Below are the code and all the weights of a small trained network. Each question names an input and a class and asks about switching units off, where a switched-off unit gives its printed mean instead of its output.

import numpy as np


def w(rows, s, z=0):
    codes = np.array(rows[::2]) - 128.0
    scale = np.full(codes.shape[1], s)
    scale[-1] = z or s
    return codes * scale


def norm(h):
    return h / np.sqrt((h * h).mean(-1, keepdims=True) + 1e-5)


def f(y):
    return y / 2 * (1 + np.tanh(0.7978845608 * (y + 0.044715 * y**3)))


def log_softmax(a):
    a = a - a.max(-1, keepdims=True)
    return a - np.log(np.exp(a).sum(-1, keepdims=True))


def net(x, mask):
    res = np.array(x, float).reshape(1, 3) / 4 @ E
    u = 0
    for l in range(3):
        y = f(norm(res) @ A[l][:, :-1].T + A[l][:, -1])
        res = res + np.where(mask[u : u + 8], y, B[l][:, -1]) @ B[l][:, :-1]
        u += 8
    return log_softmax(norm(res)[-1] @ U[:, :-1].T + U[:, -1])


A, B = {}, {}
E = w([
[64,191,117],'x0',
[76,66,2],'x1',
[216,203,36],'x2',
],0.0085)
A[0] = w([
[102,170,233,153],'L0N1',
[173,75,133,116],'L0N2',
[128,100,181,70],'L0N3',
[74,253,154,105],'L0N4',
[122,140,88,255],'L0N5',
[100,171,192,85],'L0N6',
[155,125,249,239],'L0N7',
[136,176,98,36],'L0N8',
],0.014,0.004)
B[0] = w([
[176,15,137,218],'L0N1',
[190,88,171,153],'L0N2',
[149,183,178,150],'L0N3',
[206,117,168,193],'L0N4',
[119,201,135,193],'L0N5',
[138,1,143,164],'L0N6',
[102,12,124,254],'L0N7',
[147,149,125,137],'L0N8',
],0.0096,0.0075)
A[1] = w([
[8,111,73,117],'L1N1',
[47,143,9,1],'L1N2',
[152,86,231,222],'L1N3',
[105,119,179,90],'L1N4',
[209,66,197,174],'L1N5',
[100,88,194,65],'L1N6',
[123,119,124,98],'L1N7',
[112,110,90,134],'L1N8',
],0.011,0.0024)
B[1] = w([
[85,229,153,178],'L1N1',
[1,86,246,186],'L1N2',
[178,10,165,229],'L1N3',
[178,114,141,133],'L1N4',
[26,25,163,255],'L1N5',
[227,75,91,163],'L1N6',
[126,132,136,126],'L1N7',
[80,111,175,142],'L1N8',
],0.0067,0.0076)
A[2] = w([
[219,202,166,144],'L2N1',
[181,74,223,196],'L2N2',
[155,69,59,170],'L2N3',
[8,106,80,137],'L2N4',
[34,3,112,145],'L2N5',
[148,117,175,150],'L2N6',
[155,179,238,254],'L2N7',
[126,98,210,204],'L2N8',
],0.011,0.0047)
B[2] = w([
[128,111,89,143],'L2N1',
[85,73,45,231],'L2N2',
[134,151,248,170],'L2N3',
[66,146,158,181],'L2N4',
[162,165,116,254],'L2N5',
[108,118,102,151],'L2N6',
[97,115,70,170],'L2N7',
[134,110,72,202],'L2N8',
],0.015,0.01)
U = w([
[29,215,131,194],'0',
[145,152,152,2],'1',
[215,194,251,57],'2',
[155,20,114,218],'3',
[217,244,61,136],'4',
],0.016,0.0088)

Each question gives the input, the list of numbers given to net, and the class t.
The units are the neurons (one row each of A and B). Each row of codes is followed by its name. A weight is (code - 128) times the scale printed after its matrix; where a second scale follows, it is the last column's (A, B and U).
mask holds one flag per neuron, layer by layer. A switched-off neuron (its flag False) gives its mean, the last column of its row in B, instead of its output. The means were averaged over made-up inputs and are rounded, as every weight is.
A unit's drop is (log p(t) with every unit on - log p(t) with that unit switched off) / (log p(t) with every unit on - log p(t) with every unit switched off).
unit that matters most: the unit with the biggest drop
top k neurons: the k neurons with the biggest drops, biggest first
k most important neurons of layer l: the k neurons of layer l with the biggest drops, biggest first
drop of u: that unit's drop, to one decimal
input [4,0,2], class 4: unit that matters most : L0N7
input [-7,3,6], class 2: top 2 neurons : (L2N2, L2N3)
input [-2,3,1], class 0: top 2 neurons : (L0N4, L0N1)
input [5,3,6], class 4: top 2 neurons : (L0N7, L1N5)
input [-4,5,-3], class 0: top 3 neurons : (L0N1, L0N4, L0N7)
input [-6,7,5], class 2: top 2 neurons : (L2N3, L2N2)
input [-6,7,-5], class 0: 2 most important neurons of layer 1 : (L1N3, L1N1)
input [1,4,-7], class 0: top 2 neurons : (L0N4, L0N1)
input [-6,8,0], class 0: top 3 neurons : (L0N1, L0N4, L2N4)
input [-8,6,8], class 2: top 3 neurons : (L2N2, L2N3, L2N8)
input [-6,3,4], class 2: top 2 neurons : (L2N3, L2N2)
input [-4,5,5], class 0: 2 most important neurons of layer 0 : (L0N4, L0N1)
input [-5,6,-1], class 0: 2 most important neurons of layer 0 : (L0N1, L0N4)
input [-4,3,3], class 2: unit that matters most : L2N2
input [-8,3,5], class 2: 2 most important neurons of layer 2 : (L2N3, L2N2)
input [-3,2,1], class 2: 2 most important neurons of layer 1 : (L1N2, L1N3)
input [2,0,2], class 4: drop of L0N1 : 0.3
input [-6,7,0], class 0: drop of L2N4 : 0.4
input [-8,4,4], class 2: drop of L0N7 : 0.2
